Here is a tiny trained network, its code and every weight. The questions are about switching its units off for an input and a class, where a switched-off unit gives its printed mean instead of its output.

import numpy as np


def w(rows, s, z=0):
    codes = np.array(rows[::2]) - 128.0
    scale = np.full(codes.shape[1], s)
    scale[-1] = z or s
    return codes * scale


def f(y):
    return np.maximum(y, 0)


def log_softmax(a):
    a = a - a.max(-1, keepdims=True)
    return a - np.log(np.exp(a).sum(-1, keepdims=True))


def net(x, mask):
    res = np.array(x, float).reshape(1, 3) / 4 @ E
    y = f(res @ A[0][:, :-1].T + A[0][:, -1])
    res = res + np.where(mask, y, B[0][:, -1]) @ B[0][:, :-1]
    return log_softmax(res[-1] @ U[:, :-1].T + U[:, -1])


A, B = {}, {}
E = w([
[163,186,49,252,94,149],'x0',
[77,46,197,219,143,131],'x1',
[43,181,185,117,97,185],'x2',
],0.017)
A[0] = w([
[71,174,155,143,62,172,140],'N1',
[107,92,101,162,154,123,105],'N2',
[178,118,103,158,179,92,109],'N3',
[62,200,151,152,71,155,163],'N4',
[83,82,126,156,71,98,46],'N5',
[105,156,196,107,76,141,147],'N6',
[118,110,135,151,131,165,88],'N7',
[169,160,102,205,94,102,91],'N8',
[119,178,97,161,113,101,27],'N9',
[102,123,188,210,125,70,42],'N10',
[186,239,60,74,58,105,6],'N11',
[145,81,123,82,236,30,150],'N12',
[120,161,127,58,135,82,93],'N13',
[121,68,170,201,134,138,19],'N14',
[152,187,69,228,93,156,90],'N15',
[166,92,73,137,148,135,157],'N16',
[231,94,106,167,124,53,211],'N17',
[103,148,40,88,71,122,36],'N18',
[93,192,149,131,4,189,115],'N19',
],0.012,0.0023)
B[0] = w([
[136,95,74,144,66,149,191],'N1',
[167,128,130,179,158,212,161],'N2',
[168,142,57,114,90,210,184],'N3',
[189,79,99,97,88,121,198],'N4',
[174,163,143,167,185,172,161],'N5',
[113,61,104,53,58,96,178],'N6',
[128,128,141,195,124,186,151],'N7',
[63,72,143,43,148,58,213],'N8',
[116,114,175,126,164,13,173],'N9',
[165,173,146,206,201,173,191],'N10',
[158,196,133,200,188,153,245],'N11',
[113,95,112,41,88,88,215],'N12',
[174,154,181,106,223,77,183],'N13',
[153,163,139,140,191,187,198],'N14',
[35,26,212,78,139,2,251],'N15',
[179,105,76,83,59,209,178],'N16',
[122,88,36,85,74,142,223],'N17',
[182,231,156,194,224,182,182],'N18',
[153,73,64,116,76,203,206],'N19',
],0.0082,0.022)
U = w([
[146,105,51,146,3,173,190],'0',
[46,90,202,106,157,78,185],'1',
[162,161,147,209,211,187,7],'2',
],0.013,0.0017)

Each question gives the input, the list of numbers given to net, and the class t.
The units are the neurons (one row each of A and B). Each row of codes is followed by its name. A weight is (code - 128) times the scale printed after its matrix; where a second scale follows, it is the last column's (A, B and U).
mask holds one flag per neuron, in row order. A switched-off neuron (its flag False) gives its mean, the last column of its row in B, instead of its output. The means were averaged over made-up inputs and are rounded, as every weight is.
A unit's drop is (log p(t) with every unit on - log p(t) with that unit switched off) / (log p(t) with every unit on - log p(t) with every unit switched off).
The circuit of an input: a set's keep is (log p(t) with only the set's units on - log p(t) with every unit switched off) / (log p(t) with every unit on - log p(t) with every unit switched off). Starting from the 12 units with the biggest drops (on a tie, the unit counted first), units are removed one at a time, each time the one whose removal leaves the highest keep (on an exact tie, the one counted first), for as long as the keep stays at least 0.8.
circuit, biggest first: the units of the circuit, biggest drop first
unit that matters most: the unit with the biggest drop
top k neurons: the k neurons with the biggest drops, biggest first
drop of u: that unit's drop, to one decimal
input [-5,6,3], class 2: circuit, biggest first : (N15)
input [-1,2,2], class 0: top 2 neurons : (N15 N11)
input [3,-8,-6], class 2: top 2 neurons : (N11 N18)
input [-1,-8,-6], class 2: top 2 neurons : (N11 N18)
input [-7,7,7], class 0: circuit, biggest first : (N15 N1)
input [8,-7,-3], class 1: top 2 neurons : (N15 N8)
input [6,-3,-5], class 1: top 4 neurons : (N15 N8 N9 N19)
input [3,-3,2], class 1: top 2 neurons : (N15 N10)
input [-2,6,-5], class 2: top 2 neurons : (N14 N10)
input [-2,-3,1], class 2: top 2 neurons : (N15 N8)
input [2,7,-5], class 2: top 2 neurons : (N10 N14)
input [7,-6,-1], class 1: top 2 neurons : (N15 N8)
input [-8,6,-8], class 0: top 2 neurons : (N15 N12)
input [-4,7,-7], class 0: unit that matters most : N12
input [6,0,5], class 1: drop of N3 : 0.2
input [7,-1,3], class 1: drop of N16 : 0.0
input [5,-2,3], class 1: drop of N15 : 0.6
